Below is a small trained network, with its code and all its weights. Each question gives an input and a target symbol and asks what happens when units are switched off, that is, made to give their printed mean instead of their output.

import numpy as np


def w(rows, s, z=0):
    codes = np.array(rows[::2]) - 128.0
    scale = np.full(codes.shape[1], s)
    scale[-1] = z or s
    return codes * scale


def f(y):
    return y / 2 * (1 + np.tanh(0.7978845608 * (y + 0.044715 * y**3)))


def softmax(a):
    e = np.exp(a - a.max(-1, keepdims=True))
    return e / e.sum(-1, keepdims=True)


def log_softmax(a):
    a = a - a.max(-1, keepdims=True)
    return a - np.log(np.exp(a).sum(-1, keepdims=True))


def net(x, mask):
    ids = ['ΔΠΣΨαβεηξτφω'.index(c) for c in x.split()]
    T = len(ids)
    res = E[ids] + P[:T]
    r = res
    for j in range(2):
        rows = slice(4 * j, 4 * j + 4)
        q, k, v = (r @ M[0][rows].T for M in (Q, K, V))
        z = softmax(np.where(np.tri(T) > 0, q @ k.T / 4**0.5, -1e9)) @ v
        o = O[0][rows]
        res = res + np.where(mask[j], z, o[:, -1]) @ o[:, :-1]
    y = f(res @ A[0][:, :-1].T + A[0][:, -1])
    res = res + np.where(mask[2:14], y, B[0][:, -1]) @ B[0][:, :-1]
    return log_softmax(res[-1] @ U[:, :-1].T + U[:, -1])


Q, K, V, O, A, B = {}, {}, {}, {}, {}, {}
E = w([
[94,188,121,2,104,93],'Δ',
[39,168,70,71,164,197],'Π',
[174,124,94,188,45,96],'Σ',
[112,217,30,101,123,216],'Ψ',
[97,136,214,185,165,158],'α',
[224,207,190,79,145,186],'β',
[214,246,81,113,138,228],'ε',
[60,96,182,144,101,77],'η',
[140,106,133,215,104,165],'ξ',
[155,117,219,35,24,143],'τ',
[184,203,117,139,95,39],'φ',
[8,80,139,70,94,192],'ω',
],0.0067)
P = w([
[174,64,86,79,119,164],'0',
[137,148,123,102,76,164],'1',
[122,184,132,124,79,155],'2',
[103,206,140,142,76,136],'3',
[96,234,146,162,91,123],'4',
[88,240,155,177,105,108],'5',
[79,253,157,190,114,101],'6',
],0.0043)
Q[0] = w([
[108,215,156,111,65,139],'h1',
[122,178,99,141,63,159],'h1',
[131,127,137,126,74,158],'h1',
[196,3,71,108,187,77],'h1',
[127,72,130,118,138,110],'h2',
[129,86,117,160,178,109],'h2',
[86,123,148,132,121,144],'h2',
[139,116,123,147,149,180],'h2',
],0.046)
K[0] = w([
[144,155,166,194,104,60],'h1',
[117,175,99,213,83,127],'h1',
[83,173,174,197,65,125],'h1',
[158,150,103,4,74,216],'h1',
[142,35,109,100,98,144],'h2',
[197,50,72,113,183,116],'h2',
[93,82,172,181,155,101],'h2',
[122,124,107,188,162,183],'h2',
],0.024)
V[0] = w([
[197,191,52,151,99,146],'h1',
[188,150,207,128,170,181],'h1',
[139,177,149,3,124,29],'h1',
[88,172,111,71,220,159],'h1',
[145,122,191,172,143,165],'h2',
[83,115,154,73,114,65],'h2',
[178,126,154,121,128,112],'h2',
[161,121,178,115,126,95],'h2',
],0.014)
O[0] = w([
[164,79,132,140,254,103,255],'h1',
[106,143,195,64,153,88,152],'h1',
[162,55,50,80,81,47,126],'h1',
[164,133,98,36,118,165,27],'h1',
[152,91,160,131,128,199,131],'h2',
[106,124,154,91,147,49,67],'h2',
[159,116,137,108,101,127,132],'h2',
[156,111,157,100,104,115,107],'h2',
],0.013,0.0037)
A[0] = w([
[212,165,126,142,128,130,112],'n1',
[61,100,143,119,135,114,122],'n2',
[128,93,107,166,123,123,160],'n3',
[143,78,166,136,104,160,129],'n4',
[151,154,111,152,63,109,134],'n5',
[69,40,181,133,108,122,120],'n6',
[123,127,95,87,104,129,3],'n7',
[114,99,159,130,107,119,17],'n8',
[112,154,130,85,130,157,147],'n9',
[6,52,110,109,137,155,114],'n10',
[150,110,93,133,103,107,38],'n11',
[116,117,95,141,128,160,165],'n12',
],0.018,0.0045)
B[0] = w([
[194,45,137,142,100,173,253],'n1',
[90,107,166,177,63,123,160],'n2',
[160,126,88,134,136,55,233],'n3',
[121,109,208,154,130,90,183],'n4',
[84,55,125,92,85,174,198],'n5',
[197,232,81,176,27,156,186],'n6',
[49,137,191,217,163,89,139],'n7',
[148,166,74,130,136,168,126],'n8',
[138,178,128,35,140,133,222],'n9',
[71,5,100,92,149,170,162],'n10',
[158,201,155,84,113,138,184],'n11',
[112,175,57,156,163,121,207],'n12',
],0.016,0.0052)
U = w([
[64,136,176,107,132,42,112],'Δ',
[49,86,107,99,195,136,122],'Π',
[168,84,80,141,126,35,210],'Σ',
[106,190,45,119,164,139,190],'Ψ',
[87,187,213,183,162,193,99],'α',
[164,62,177,110,157,162,167],'β',
[180,138,66,143,152,219,47],'ε',
[127,129,99,143,51,131,4],'η',
[115,113,148,255,170,105,151],'ξ',
[141,215,159,86,94,148,151],'τ',
[176,85,133,43,135,54,74],'φ',
[82,78,108,128,77,170,143],'ω',
],0.0051,0.0034)

Each question gives the input, a string of symbols that net reads in full, and the target symbol t.
The units are the heads (4 rows each of Q, K, V and O) and the neurons (one row each of A and B). Each row of codes is followed by its name. A weight is (code - 128) times the scale printed after its matrix; where a second scale follows, it is the last column's (O, A, B and U).
mask holds one flag per unit, heads first, then neurons. A switched-off unit (its flag False) gives its mean, the last column of its rows in O or B, instead of its output. The means were averaged over made-up inputs and are rounded, as every weight is.
A unit's drop is (log p(t) with every unit on - log p(t) with that unit switched off) / (log p(t) with every unit on - log p(t) with every unit switched off).
The circuit of an input: a set's keep is (log p(t) with only the set's units on - log p(t) with every unit switched off) / (log p(t) with every unit on - log p(t) with every unit switched off). Starting from the 12 units with the biggest drops (on a tie, the unit counted first), units are removed one at a time, each time the one whose removal leaves the highest keep (on an exact tie, the one counted first), for as long as the keep stays at least 0.8.
units of the circuit, in order: the units of the circuit, biggest drop first
k most important neurons: the k neurons with the biggest drops, biggest first
heads that matter: for each layer, one digit per head in row order, 1 if its drop is at least 0.15 and else 0, layers parted by /
drop of u: that unit's drop, to one decimal
input Π Σ η ε, target ω: heads that matter : 10
input τ φ ε Π, target Σ: units of the circuit, in order : [h1]
input φ β β Ψ τ Ψ ω, target ω: units of the circuit, in order : [n10, n2]
input Ψ ξ Π, target Π: 2 most important neurons : [n10, n6]
input Δ β Π, target Π: 3 most important neurons : [n10, n6, n7]
input Ψ φ ε φ β, target Σ: 2 most important neurons : [n3, n9]
input Π Π β τ Π Ψ, target ε: units of the circuit, in order : [h1, n1]
input τ Ψ Σ Σ τ, target ξ: 2 most important neurons : [n9, n11]
input Ψ Δ ξ, target ξ: units of the circuit, in order : [n9, h1]
input ε τ α ε τ Ψ Ψ, target τ: units of the circuit, in order : [h1, n9]
input ε φ Ψ β τ Σ ω, target ξ: 2 most important neurons : [n2, n9]
input η α β φ η, target ω: 2 most important neurons : [n5, n10]
input Ψ τ φ α α, target τ: 2 most important neurons : [n9, n6]
input ε ε Ψ α Δ τ, target τ: most important neuron : [n9]
input τ Ψ Π Σ Π, target ξ: 2 most important neurons : [n9, n2]
input β α τ ξ β Π η, target ω: drop of n10 : 0.1
input Δ α Δ Δ β, target τ: drop of n10 : 0.1
input Ψ Π Δ, target Δ: drop of n12 : 0.0
input Π ε α Δ, target τ: drop of n11 : -0.1
input Σ β β, target ξ: 3 most important neurons : [n9, n4, n5]
input φ ε ε, target Σ: 3 most important neurons : [n3, n9, n6]
